Each row is followed by its class number.
[ -62   38   68   72  100  221 -231  -24   10  154 -148  -56   17  213
 -191 -103    2 -135  108  -38 -142   38  256  -54 -328  333 -116 -289
 -407  211   30   57  -58   53] : 7
[ 252 -159 -104 -104  238 -107  234 -188   78  167  275 -136  150   -4
    0   38  102 -259    9   88 -466  199 -150   -6  -47 -163  -49 -226
   83  -42  291  -77  -71  -48] : 3
[ 230  137   32 -126  129   72  195 -236  -95  278  -74 -205   15 -347
   41  131  -12 -285   74  255 -400  394  -93  -41    1  223  166   -8
  170   76  103 -141 -489   19] : 6
[ 317  520  220  -98  481 -452 -180 -195 -390 -216  304 -159  330  214
 -233  125   13  -32 -186  195 -520 -336  189 -139   87  387 -215   49
  365  131  419  151   18   69] : 1
[-209    3 -211  510 -141  -99 -135 -167   13  220  107  202   65  287
  107  328 -112 -397 -178 -128  -13   12    7 -140   54  170 -203  -59
  -50   94   25  118  223  159] : 2
[-286  -93  -31   -3 -214   28 -682  108  140  144   38  -80 -207  140
  -40  166 -202 -250  241 -272  135 -505  -54    2 -432   71   27 -168
 -457 -198  263  259  294   88] : 8
[  87 -227 -264 -387  327   25 -138  -66  287   56  -42 -114  -16 -160
 -137 -231  281  255  364  129  -94  -54   60  126 -155 -199  105   45
  238  -20   -6   71  180  375] : 6
[ -78 -390 -259 -110  180  -40 -208  -79  252  174  -57  -44   56 -133
  145 -289  375  179    4   99  -48  492 -201  -42 -123 -193  149 -157
  134  -72 -177  -73  184  153] : 6
[  42  223 -116  523  -61   77 -129  140  -14  240 -188  424 -450   88
   51  270 -240 -480  376 -202  802   44  150  425   84  240 -375  -44
 -497  193 -110 -228  -36  -14] : 4
[ -87 -456 -265  566  232   -1 -225  -13  134  633  312   30  317  344
 -153  181 -201 -255 -451  157 -263  540 -303 -398  150  -14 -489   39
   59 -169   92   32  389  768] : 1
[ 292 -189  -88   19  569 -224  369   23  113  312  245  167   61  172
 -112  141  235 -173   60  382   87  456  101   49  310   98 -283  211
    7 -113  155 -470 -333   87] : 2
[-320 -150  328  183  -53  122  -96   42  -64  156  124   -1 -204  185
 -162  145 -124 -319   31 -121  108   70   30  -31 -203   63  127 -271
 -569 -159  -56  -14   97  -80] : 3
[ 294  293  131  -96   71 -287 -679 -240  142 -167  -59 -396 -105  215
  225 -419  213 -232  345  -15  162 -723   47  154  -49 -109    3  172
  121  263  133  233 -110  -33] : 7
[ 216   65  271   38  462  -92 -171 -196 -221  372  243 -273  196 -157
 -264  285 -245 -157  -39  151 -559 -213    8  138 -265  -12  -63 -244
  128  210   25 -357  262   44] : 0
[  12   51  233 -355  231 -328 -127 -245   58 -207  -34 -527  -99  191
 -368 -161  -60  173   15  -40 -685 -339  121  424 -341  -84  185   67
  521  144  154  192  219   12] : 8
[  -3   21 -210  -75  235 -171  226 -345 -120  341 -204 -207  -81  -62
   44 -392  269 -224 -175  186  -23  196    3 -280  -79  135 -299   87
  212  485    4  -16 -216  -83] : 0
[  93   21 -179   57  265 -218  352 -158  -15  -17  -55 -100 -176  205
  152 -610  454 -108  175  -30  158  255  -15  438   61 -248 -160    8
  438   92   54 -216 -193  147] : 2
[ -70   21   33 -195 -160  432 -380 -404  101  -20 -118   51   41   71
   10  112  -68  -44  -22  142 -390 -298  -64   27  118   73  -99   19
  -48  234 -455  192 -460 -290] : 4
[ 173  289   22 -212   -9  107   -4  169  -27 -218  180  347 -592  -73
  -32  254  432 -288  757 -156   62  -47  261  -23   40  343  125 -315
 -442 -165  277  271 -194  -32] : 1
[ 133   33 -110 -101  188  120  302  -15 -208  216  -66  -21  224 -155
 -234  128   22 -294   61  124 -154  295 -168 -205 -579  189  184 -288
  -45  129  273  -87  260  121] : 8
[-130  -94 -677  306  -54 -177  154 -328   91  365 -450    6   50  182
  -27    5  -59 -301 -277   94 -243  572 -128 -317  -44  502 -337 -167
  405  161  -18  310 -289  202] : 5
[ 340  201 -201 -631  -69  313  -77    1   51  302 -258  -38   50 -683
   47  148  315   11  293  119 -503   53  119 -499 -420  283  129 -220
 -622  215 -462 -291 -288 -535] : 2
[ 286  312  576  -31  173  420 -438  -77 -257   75  -50  -82  505 -159
 -415   88 -240 -281  -67  290 -492  -61  -29 -160 -231   73  331  -53
 -378  353  105  -62  264   16] : 4
[ -47  -62  -51 -357 -124  534   12   -5   57  -72 -105  -42  101 -246
 -321  142 -232   18  -11   42 -219  149 -308 -483 -431  274  146 -220
 -146 -177  -18  319    9  550] : 1
[  -3    9 -153  188  310   58 -427  157  -93 -154  192   69   19 -144
  -42 -156  -67 -133  251  -96 -198 -102  -69  129 -124 -291  303   59
  213 -116   68   87  525  294] : 4
[   0 -334 -143    1  458 -348 -356    8  142  340  193   -8  115  235
  -11   -4  111   67   30  149  140   21    5    3  126   85 -136  268
  291  127  137 -190    1  144] : 6
[  -6 -129 -175 -105  235   -9  236  350 -233  127  -68  123  -55 -516
  -37 -140  124  -15   43   25 -272  633   49 -226 -154  125  262 -294
 -107 -172  220 -204  -42 -343] : 9
[ 154  -62 -217 -150 -109  202 -439   52  191  279 -605 -108   -7 -144
  -17   18  110  -44  181  136 -105   33 -177 -399 -382  332  -87  -34
 -403  187  -77  183 -119   11] : 8
[ 329  229  382 -220  116  294   41 -253 -223  355  221   56   38 -345
 -260  571 -218 -334  208  220 -441 -110   -4  105  -23  298   74 -194
 -112   60  331 -197 -372 -275] : 2
[ -24  197  -27   83  -18  246 -111  215 -236  204 -351   95   46 -421
 -145   65 -183  -79  105    8 -368  261 -206  154 -498  -26  233 -373
 -532 -170  247 -339   79  155] : 9
[  69 -231 -125  176  141  323  340  163  133  141 -339   81  -29 -106
   13 -562  252 -131  133  -36 -201  460 -150  -17 -274 -306  210  -31
   71  397 -262 -343   62  -25] : 3
[  44  -45  -63  168  150 -135    2  365 -163  -43   37  127 -293   -7
    4 -398  182   15   95 -133  135  255  -29  236   -7 -253   82  -32
  252  112  221 -156  413  -72] : 0
[-187 -165 -204   93   63   -1  431   36  -29   67 -211  224 -171  115
   32 -149  256 -360  491 -209  558  153   18  401 -259 -172  219  -76
   24   77  161  -96  175  -20] : 6
[-262 -185   76  152 -166  475 -451  -64  379  503 -303   16  -20 -147
  -91   47 -274 -415  -15  -35  -69   89  148 -120 -291  254 -206 -284
 -459  108 -130   -9   50   17] : 4
[  13 -184  -20  158  -83  309  -56   -4  285   50 -310   95  -48  350
   46 -365  129 -495  313 -168  249   54 -188  116  -87 -382 -109  231
 -493  134 -419    8   68  -40] : 3
[ -61  127 -419  203  -45  493 -133 -131  111  480 -657  262 -458 -615
  243 -249  242 -361  457 -106  174  130 -127 -252 -465  184 -131 -109
 -663  187 -421 -166 -350  -73] : 2
[ 344 -299 -376 -288  297 -137  239  -83   54  165  265 -230   46  -25
  146 -295  489  123   54  228 -123  504 -168 -335   92  -65  -59 -125
  114 -134   80   -5 -393   78] : 7
[ 125 -342    2  -12  -27  324 -368  190  306  282 -304 -102  -68  219
  -71 -302  504 -100  159  -15  -13  216 -264 -428 -481    5 -162 -343
 -556   42  -58  148  251  255] : 4
[-245   15  120  192 -105   99 -366   27 -236  131  136   57   91 -267
 -143  507 -557   40  -32  -13 -202  -30   16  245  -56  -22  362 -260
 -160 -210 -174 -144  298  -82] : 3
[ 101   71  289 -253 -162 -139 -439  105  244 -422   10 -499 -214  447
 -282 -459  169   74  103 -251 -578 -396  -64  -84 -387 -104  189 -240
    9 -263  241  529  277  301] : 3
[-311  -64   83 -125 -263  230   67   45   91   67 -480  -55   19   -9
 -202  -75 -160 -393  236 -218 -262   36  324   86 -468   97  489 -114
 -338  383 -187  -62   57 -459] : 7
[-136  -48  325 -227 -222 -144   31   98 -263 -419  357 -155 -231 -127
  -33  146 -177  454 -356   10 -277  141 -106  360  279 -260  301 -125
  583 -276  153  203  263 -220] : 7
[-366 -442 -152  283   91 -100   54 -137  179  242   44 -190   23  364
   37  -57  -19  -25 -267   81  -74  330  -37  400   87 -478  -98  154
  139  -59    1    0  235  201] : 5
[-419   28 -296   82 -175 -215   65  240 -181  125 -445  303 -462 -192
  351 -122  348  -67  338 -318  899  347   34  180 -163   99   65   56
 -326   13 -237 -256   68 -253] : 4
[ 164  -12 -144  -47  -69  314 -597  351  132  201 -650  -33  166 -410
  -35   73  -46 -110  417  -19 -496 -271 -223   45 -802  -95  398 -339
 -383  101  -71 -365  312 -114] : 2
[ 173  261   15  -64  237 -162  147  394 -248  -59 -185   12 -254 -223
 -254 -243   80    3  293   52  -78   76  272   -4 -239  287  274 -223
  -77  -50  447 -180 -148 -204] : 3
[  35  -48  516  263  -43   88 -364 -330  323  -83  -37  -20  218  256
 -304  668 -603  -21 -225  -17 -558 -476 -139   71   15  177  -11   25
  122  192 -195  150   66  346] : 9
[  90  283 -160  334  269 -306   12  116  -91  197 -111  160 -181 -130
 -261  297 -217   21  169  -26 -140 -320  574  246 -143  274 -109 -141
  -20  127  110 -231  195 -292] : 1
[-212 -419  -90  159  -18  535 -203  322  193  500 -414  213  -99 -292
   25 -388   26 -338  130 -209  155  407 -326 -195 -696 -165  107 -224
 -626  288  -54 -344  344 -207] : 3
[  76   59  348   29  281 -353  -79  409 -289 -256  168 -161 -145 -178
 -284 -412   -3  483  -11  -44  135  138  280  402  -64 -225  471 -145
  148 -199  464 -118  540 -235] : 8
[ 236  -68    5 -112  188   47  -97  179  118  125   77  -18   82  -75
  -24 -280  253 -265  230   55  -57   -2    0 -331 -108  -50   56  -67
 -110  147   65 -131   59  125] : 7
[ 350  203 -265  -99   54   62 -422   69   58  -65 -256 -131 -100 -495
 -105  221 -211   80  329   16 -251 -419 -166  -29 -509   28   59 -434
 -193  -90   33  135  301  218] : 3
[-180 -189  112 -121  -78  387  -78  472 -110   38  -21  106  101 -177
  -96 -170  -17  -72  -54   10   18  385 -175 -282 -312  -22  383 -299
 -557  -76  132 -253   56    5] : 6
[   2  428  109   85 -178  100 -250  -62 -319 -189  149  281  232  164
  -99  500 -126 -101 -233   16 -809  283 -204 -346  278  449  -70   -7
 -132 -354 -232  198 -212  195] : 1
[ -19 -296   43  226  -36  -43 -290   22  192  -34  191   86  534  793
  -40  350  -43  -12 -210  -22  -15 -332 -207 -130  -11 -101 -264  -25
 -133  -27  -29   48  367  356] : 0
[ -12 -290  216   41 -179  392 -112   18  386   88 -460   -7  137   59
 -269  114 -215  -99  -83  201  -56  -56  -78  -41  -62  -83   37   43
   11  212 -165  190  188   42] : 5
[-205 -224  476  162 -145  398 -492  -31  237   95 -166  -33   69   77
   68   71  -94 -177  -44   44  -73 -143  -12  102  -75  -49  102 -192
 -386   96   81   65   -6 -153] : 6
[ 190   81 -203   -4  252  -84 -121 -242  176  397 -359   10  -31 -101
   77  163  290 -553  536  -66  -80 -137  237 -261 -327  490 -188   15
 -379  108   64   68 -258 -268] : 2
[-241  107  397  168  129 -120    1   63 -242  -10  189  -95 -250  174
   16 -406  -18 -249 -158  -94   -5  229   82  445   -9 -195  117   45
  210  100   35 -296  131 -329] : 3
[ 240   15  -33  -11  167  396   88 -210  230   72  -55  -46   19  -64
   34 -328  138 -368  263  102 -148  163   80 -257   73  172 -160 -100
 -157  -22   45  209 -532  154] : 3
[-209 -210  282  283  -83  399 -287 -332  258  165  -45 -112  460  439
 -259  227 -300 -254 -332   90 -479 -197  147 -175  -16  -16 -169  -94
 -426  288 -393  229  185  193] : 6
[ 229 -271 -126 -149  167  482  186  -21  362  573 -391  -23  172 -315
  -46 -249  104 -130  114  221 -277  167 -338  -72 -458 -302 -165   -4
 -166  269 -326 -602 -114   91] : 3
[ 154  -69 -272  307  102  164   30  240   -6  191 -140  131  -14   88
 -129  -90   43 -493  233  -18 -321  202  -26  -49 -196 -130   93  -79
 -472   68  336  -77   63  -10] : 2
[ 293  204   71 -538  414   25  709 -113 -432  163 -239 -100   81 -718
 -152 -113  193  -64  269  171 -306  459  155   67 -261  275  249  -94
  210  270  320 -288 -360 -563] : 8
[-122 -355 -297  310   -8 -155 -211 -306  453  695 -367 -166   68  155
  -60  337 -167 -415 -131   73 -259    1   49 -322 -277  275 -287  -98
 -367  137 -314  -90 -150  -93] : 4
[ 158  156  -55 -186  275 -125  426  -78 -167  -92   15 -124 -363 -130
   71 -489  299  -87  259    8  162  234  -24  461 -106 -288  106  112
  402  113   54 -181  -36 -170] : 3
[ -41  121  -94   33   35  280 -690  144   99  120 -374   33  -70  -67
 -274 -191   44   44  356 -175 -162 -359   22 -211 -521  208  -68 -216
 -321   19 -248  156  351  459] : 4
[ -45    6   -5  -22   38  292  225 -112  -84  107 -138  353  153   -2
  -75  240   64 -310  149  -44  107  279 -111 -182 -260  208   96   47
 -328  376 -157  -85   71   -3] : 7
[ 101 -296  551 -118  189 -231 -473   65  194  110  253 -371  323  256
  -84 -202   11  -76 -175  -61 -364 -160    4  -13  -77 -185  147   61
  394  220  140 -134  481 -191] : 0
[ 314  -58  170 -143  441  -99  126  294 -362   91  281    2  399 -138
 -173   57  305   10  107  261 -421  279  -80  -89  -38 -105  239 -224
  119 -120  402 -283  290   19] : 8
[-150  281  374  188  191  -78 -348 -182 -221  186 -142  -57  -49   25
 -284  176 -252  183 -144  146 -435 -127  125  275   -5  242  -14  211
   83  180 -216 -214  -67   73] : 8
[ 207 -312   68  177  480  291  191 -123   58  598  -92  111   73   56
 -137 -150  165 -390   72  245  -82  460   57  -71   47  113 -371   16
  -45  452   47 -262 -184 -160] : 0
[ 256   36   -1  -34  266 -147  167 -194   45    6 -217 -340  166 -170
  -43  -13 -133  -46  120  -36 -338   95  147  123 -187  205   51 -106
  389  113  170   21  -85   32] : 0
